Here is a tiny trained network, its code and every weight. The questions are about switching its units off for an input and a class, where a switched-off unit gives its printed mean instead of its output.

import numpy as np


def w(rows, s, z=0):
    codes = np.array(rows[::2]) - 128.0
    scale = np.full(codes.shape[1], s)
    scale[-1] = z or s
    return codes * scale


def norm(h):
    return h / np.sqrt((h * h).mean(-1, keepdims=True) + 1e-5)


def f(y):
    return y / 2 * (1 + np.tanh(0.7978845608 * (y + 0.044715 * y**3)))


def log_softmax(a):
    a = a - a.max(-1, keepdims=True)
    return a - np.log(np.exp(a).sum(-1, keepdims=True))


def net(x, mask):
    res = np.array(x, float).reshape(1, 5) / 4 @ E
    u = 0
    for l in range(3):
        y = f(norm(res) @ A[l][:, :-1].T + A[l][:, -1])
        res = res + np.where(mask[u : u + 5], y, B[l][:, -1]) @ B[l][:, :-1]
        u += 5
    return log_softmax(norm(res)[-1] @ U[:, :-1].T + U[:, -1])


A, B = {}, {}
E = w([
[199,125,135],'x0',
[131,56,180],'x1',
[130,120,126],'x2',
[130,131,129],'x3',
[132,2,67],'x4',
],0.0084)
A[0] = w([
[51,93,221,188],'0.n1',
[86,249,134,132],'0.n2',
[135,139,255,250],'0.n3',
[90,81,101,208],'0.n4',
[166,102,245,198],'0.n5',
],0.0083,0.0021)
B[0] = w([
[14,41,97,200],'0.n1',
[74,84,196,254],'0.n2',
[101,52,183,236],'0.n3',
[136,64,254,180],'0.n4',
[158,76,202,211],'0.n5',
],0.0076,0.0041)
A[1] = w([
[126,140,74,248],'1.n1',
[133,147,187,38],'1.n2',
[72,82,167,220],'1.n3',
[253,135,176,105],'1.n4',
[41,108,96,203],'1.n5',
],0.014,0.0011)
B[1] = w([
[143,127,182,134],'1.n1',
[82,76,167,161],'1.n2',
[78,176,62,254],'1.n3',
[73,201,6,177],'1.n4',
[226,172,68,191],'1.n5',
],0.014,0.0072)
A[2] = w([
[137,255,161,6],'2.n1',
[139,37,171,235],'2.n2',
[224,179,76,26],'2.n3',
[188,135,193,139],'2.n4',
[157,132,170,63],'2.n5',
],0.013,0.0016)
B[2] = w([
[163,24,113,254],'2.n1',
[200,8,107,172],'2.n2',
[50,62,204,234],'2.n3',
[78,61,3,117],'2.n4',
[79,109,98,98],'2.n5',
],0.011,0.0035)
U = w([
[117,156,62,179],'0',
[153,19,185,153],'1',
[93,86,104,120],'2',
[112,109,103,148],'3',
[157,87,191,216],'4',
[185,189,162,33],'5',
[246,207,200,1],'6',
],0.012,0.0067)

Each question gives the input, the list of numbers given to net, and the class t.
The units are the neurons (one row each of A and B). Each row of codes is followed by its name. A weight is (code - 128) times the scale printed after its matrix; where a second scale follows, it is the last column's (A, B and U).
mask holds one flag per neuron, layer by layer. A switched-off neuron (its flag False) gives its mean, the last column of its row in B, instead of its output. The means were averaged over made-up inputs and are rounded, as every weight is.
A unit's drop is (log p(t) with every unit on - log p(t) with that unit switched off) / (log p(t) with every unit on - log p(t) with every unit switched off).
The circuit of an input: a set's keep is (log p(t) with only the set's units on - log p(t) with every unit switched off) / (log p(t) with every unit on - log p(t) with every unit switched off). Starting from the 12 units with the biggest drops (on a tie, the unit counted first), units are removed one at a time, each time the one whose removal leaves the highest keep (on an exact tie, the one counted first), for as long as the keep stays at least 0.8.
units of the circuit, in order: the units of the circuit, biggest drop first
unit that matters most: the unit with the biggest drop
k most important neurons: the k neurons with the biggest drops, biggest first
k most important neurons of layer l: the k neurons of layer l with the biggest drops, biggest first
drop when u is switched off: that unit's drop, to one decimal
input [-5,-3,1,7,-8], class 4: units of the circuit, in order -> 1.n4, 1.n3
input [2,-5,5,-4,4], class 1: 4 most important neurons -> 1.n3, 0.n5, 2.n3, 1.n1
input [6,5,7,3,-1], class 3: units of the circuit, in order -> 1.n4
input [2,-8,-8,-6,-7], class 1: 2 most important neurons of layer 1 -> 1.n3, 1.n4
input [8,-1,-5,8,4], class 0: units of the circuit, in order -> 1.n4, 0.n1
input [-4,-7,1,-2,0], class 1: 3 most important neurons -> 0.n1, 2.n3, 1.n3
input [5,-6,-3,-1,-5], class 1: units of the circuit, in order -> 1.n3, 2.n1
input [1,-6,6,2,-7], class 4: 2 most important neurons -> 1.n5, 0.n2
input [-2,-8,8,0,-8], class 1: 3 most important neurons -> 2.n1, 1.n3, 1.n4
input [6,4,-4,0,5], class 0: 3 most important neurons of layer 2 -> 2.n1, 2.n3, 2.n2
input [-2,-7,1,3,7], class 1: 2 most important neurons -> 2.n3, 1.n3
input [-2,-4,-4,-4,-7], class 4: 4 most important neurons -> 1.n4, 0.n2, 2.n1, 1.n3
input [5,4,-2,-4,0], class 0: 3 most important neurons -> 1.n4, 0.n2, 2.n3
input [5,-2,-5,-7,-7], class 2: unit that matters most -> 1.n5
input [-2,-6,6,-5,-5], class 1: 2 most important neurons of layer 1 -> 1.n4, 1.n3
input [6,-1,-6,7,-7], class 2: 2 most important neurons of layer 1 -> 1.n4, 1.n2
input [8,2,-3,-2,5], class 0: 2 most important neurons of layer 2 -> 2.n1, 2.n2
input [7,-8,1,-7,-7], class 1: 3 most important neurons of layer 0 -> 0.n2, 0.n5, 0.n4
input [8,7,-7,0,1], class 0: 2 most important neurons -> 1.n4, 0.n2
input [1,-7,-3,4,3], class 1: unit that matters most -> 2.n3
input [-4,-7,6,-7,-3], class 1: 3 most important neurons of layer 1 -> 1.n3, 1.n4, 1.n5
input [3,-7,4,-7,-6], class 1: drop when 1.n5 is switched off -> 0.0
input [6,3,-6,0,-4], class 0: drop when 0.n3 is switched off -> -0.1
input [8,-1,5,-5,-4], class 0: drop when 1.n4 is switched off -> 1.7
